Below are the code and all the weights of a small trained network. Each question names an input and a class and asks about switching units off, where a switched-off unit gives its printed mean instead of its output.

import numpy as np


def w(rows, s, z=0):
    codes = np.array(rows[::2]) - 128.0
    scale = np.full(codes.shape[1], s)
    scale[-1] = z or s
    return codes * scale


def f(y):
    return y / 2 * (1 + np.tanh(0.7978845608 * (y + 0.044715 * y**3)))


def log_softmax(a):
    a = a - a.max(-1, keepdims=True)
    return a - np.log(np.exp(a).sum(-1, keepdims=True))


def net(x, mask):
    res = np.array(x, float).reshape(1, 5) / 4 @ E
    y = f(res @ A[0][:, :-1].T + A[0][:, -1])
    res = res + np.where(mask, y, B[0][:, -1]) @ B[0][:, :-1]
    return log_softmax(res[-1] @ U[:, :-1].T + U[:, -1])


A, B = {}, {}
E = w([
[171,52,253,183],'x0',
[220,228,153,41],'x1',
[51,229,243,143],'x2',
[219,66,105,74],'x3',
[126,87,175,2],'x4',
],0.0085)
A[0] = w([
[189,161,185,150,198],'N1',
[97,253,113,127,213],'N2',
[80,84,91,237,138],'N3',
[137,130,52,133,255],'N4',
[114,152,169,126,98],'N5',
[128,142,163,135,80],'N6',
],0.011,0.0063)
B[0] = w([
[203,170,160,213,183],'N1',
[145,198,29,100,240],'N2',
[218,13,89,154,244],'N3',
[193,127,1,86,229],'N4',
[95,199,138,167,147],'N5',
[128,193,155,114,133],'N6',
],0.0091,0.011)
U = w([
[143,118,150,140,2],'0',
[56,60,166,101,80],'1',
[230,83,86,113,175],'2',
[135,158,245,183,95],'3',
[75,77,187,151,140],'4',
[54,204,92,121,112],'5',
],0.012,0.0085)

Each question gives the input, the list of numbers given to net, and the class t.
The units are the neurons (one row each of A and B). Each row of codes is followed by its name. A weight is (code - 128) times the scale printed after its matrix; where a second scale follows, it is the last column's (A, B and U).
mask holds one flag per neuron, in row order. A switched-off neuron (its flag False) gives its mean, the last column of its row in B, instead of its output. The means were averaged over made-up inputs and are rounded, as every weight is.
A unit's drop is (log p(t) with every unit on - log p(t) with that unit switched off) / (log p(t) with every unit on - log p(t) with every unit switched off).
The circuit of an input: a set's keep is (log p(t) with only the set's units on - log p(t) with every unit switched off) / (log p(t) with every unit on - log p(t) with every unit switched off). Starting from all 6 units, units are removed one at a time, each time the one whose removal leaves the highest keep (on an exact tie, the one counted first), for as long as the keep stays at least 0.8.
circuit, biggest first: the units of the circuit, biggest drop first
most important unit: the unit with the biggest drop
top k neurons: the k neurons with the biggest drops, biggest first
drop of u: that unit's drop, to one decimal
input [0,4,6,-2,5], class 5: most important unit -> N2
input [3,0,0,2,8], class 3: top 3 neurons -> [N4 N3 N2]
input [8,6,0,7,-4], class 3: circuit, biggest first -> [N4 N3 N1]
input [3,5,2,6,-1], class 3: top 2 neurons -> [N4 N3]
input [3,-4,6,-4,-5], class 2: top 2 neurons -> [N3 N2]
input [4,8,-1,2,1], class 3: circuit, biggest first -> [N4 N3 N2]
input [-5,2,7,7,7], class 5: top 2 neurons -> [N3 N4]
input [-3,0,-2,-5,2], class 5: top 2 neurons -> [N3 N1]
input [-2,7,5,2,4], class 5: top 2 neurons -> [N3 N2]
input [-6,2,0,-5,7], class 5: drop of N2 -> 0.0
input [4,-5,7,-5,-7], class 2: drop of N5 -> -0.1
input [-1,-5,8,-2,-6], class 2: drop of N3 -> 2.5
